Here is a tiny trained network, its code and every weight. The questions are about switching its units off for an input and a class, where a switched-off unit gives its printed mean instead of its output.

import numpy as np


def w(rows, s, z=0):
    codes = np.array(rows[::2]) - 128.0
    scale = np.full(codes.shape[1], s)
    scale[-1] = z or s
    return codes * scale


def f(y):
    return y / 2 * (1 + np.tanh(0.7978845608 * (y + 0.044715 * y**3)))


def log_softmax(a):
    a = a - a.max(-1, keepdims=True)
    return a - np.log(np.exp(a).sum(-1, keepdims=True))


def net(x, mask):
    res = np.array(x, float).reshape(1, 4) / 4 @ E
    y = f(res @ A[0][:, :-1].T + A[0][:, -1])
    res = res + np.where(mask, y, B[0][:, -1]) @ B[0][:, :-1]
    return log_softmax(res[-1] @ U[:, :-1].T + U[:, -1])


A, B = {}, {}
E = w([
[52,88,199,49,166,79,141,126,17,163,254,55],'x0',
[61,113,174,180,224,176,185,159,133,200,136,154],'x1',
[125,31,76,152,114,169,71,213,143,162,123,174],'x2',
[134,107,104,72,94,117,44,109,148,109,129,116],'x3',
],0.0073)
A[0] = w([
[39,45,156,134,201,138,144,175,111,211,187,113,181],'neuron 0',
[147,143,146,26,76,79,108,72,97,82,163,39,171],'neuron 1',
[248,107,3,185,69,187,28,172,212,99,21,231,209],'neuron 2',
[125,139,134,17,95,66,105,66,90,75,159,13,194],'neuron 3',
[99,198,166,201,208,157,251,76,114,141,99,136,193],'neuron 4',
[56,16,167,87,196,139,83,171,59,212,225,109,223],'neuron 5',
[193,162,113,23,66,63,65,31,123,7,163,79,255],'neuron 6',
],0.0051,0.0028)
B[0] = w([
[26,54,80,99,145,89,185,214,102,218,229,188,203],'neuron 0',
[146,191,145,61,113,107,61,71,39,77,175,41,205],'neuron 1',
[100,67,52,228,25,143,42,107,250,29,23,234,254],'neuron 2',
[143,205,136,44,107,107,45,51,53,109,221,44,219],'neuron 3',
[143,212,194,208,242,74,243,119,186,156,131,170,205],'neuron 4',
[53,57,45,36,74,16,115,200,56,174,215,126,235],'neuron 5',
[178,158,125,126,150,91,30,3,103,54,95,92,236],'neuron 6',
],0.0056,0.0089)
U = w([
[14,59,89,80,138,107,146,226,87,247,189,141,126],'0',
[141,73,58,211,27,149,65,126,208,54,36,218,165],'1',
[178,174,142,65,121,117,53,63,77,71,156,22,161],'2',
[159,190,244,210,253,126,233,122,162,165,116,153,174],'3',
[226,106,120,129,80,178,159,203,107,145,124,118,3],'4',
],0.0056,0.002)

Each question gives the input, the list of numbers given to net, and the class t.
The units are the neurons (one row each of A and B). Each row of codes is followed by its name. A weight is (code - 128) times the scale printed after its matrix; where a second scale follows, it is the last column's (A, B and U).
mask holds one flag per neuron, in row order. A switched-off neuron (its flag False) gives its mean, the last column of its row in B, instead of its output. The means were averaged over made-up inputs and are rounded, as every weight is.
A unit's drop is (log p(t) with every unit on - log p(t) with that unit switched off) / (log p(t) with every unit on - log p(t) with every unit switched off).
The circuit of an input: a set's keep is (log p(t) with only the set's units on - log p(t) with every unit switched off) / (log p(t) with every unit on - log p(t) with every unit switched off). Starting from all 7 units, units are removed one at a time, each time the one whose removal leaves the highest keep (on an exact tie, the one counted first), for as long as the keep stays at least 0.8.
units of the circuit, in order: the units of the circuit, biggest drop first
k most important neurons: the k neurons with the biggest drops, biggest first
drop of u: that unit's drop, to one decimal
input [-1,4,0,-4], class 3: 2 most important neurons : [neuron 4; neuron 5]
input [-2,7,0,0], class 3: 2 most important neurons : [neuron 4; neuron 5]
input [-5,2,-6,-3], class 3: units of the circuit, in order : [neuron 4]
input [-6,0,-5,-5], class 3: 3 most important neurons : [neuron 4; neuron 5; neuron 6]
input [2,1,-2,-5], class 3: 2 most important neurons : [neuron 4; neuron 5]
input [7,4,-7,-6], class 0: 2 most important neurons : [neuron 5; neuron 0]
input [-1,4,-2,3], class 3: drop of neuron 5 : 0.4
input [-2,-1,-1,-6], class 3: drop of neuron 2 : 0.2
input [-1,4,-6,4], class 3: drop of neuron 5 : 0.2
input [-1,-3,-1,-8], class 3: drop of neuron 5 : 0.1
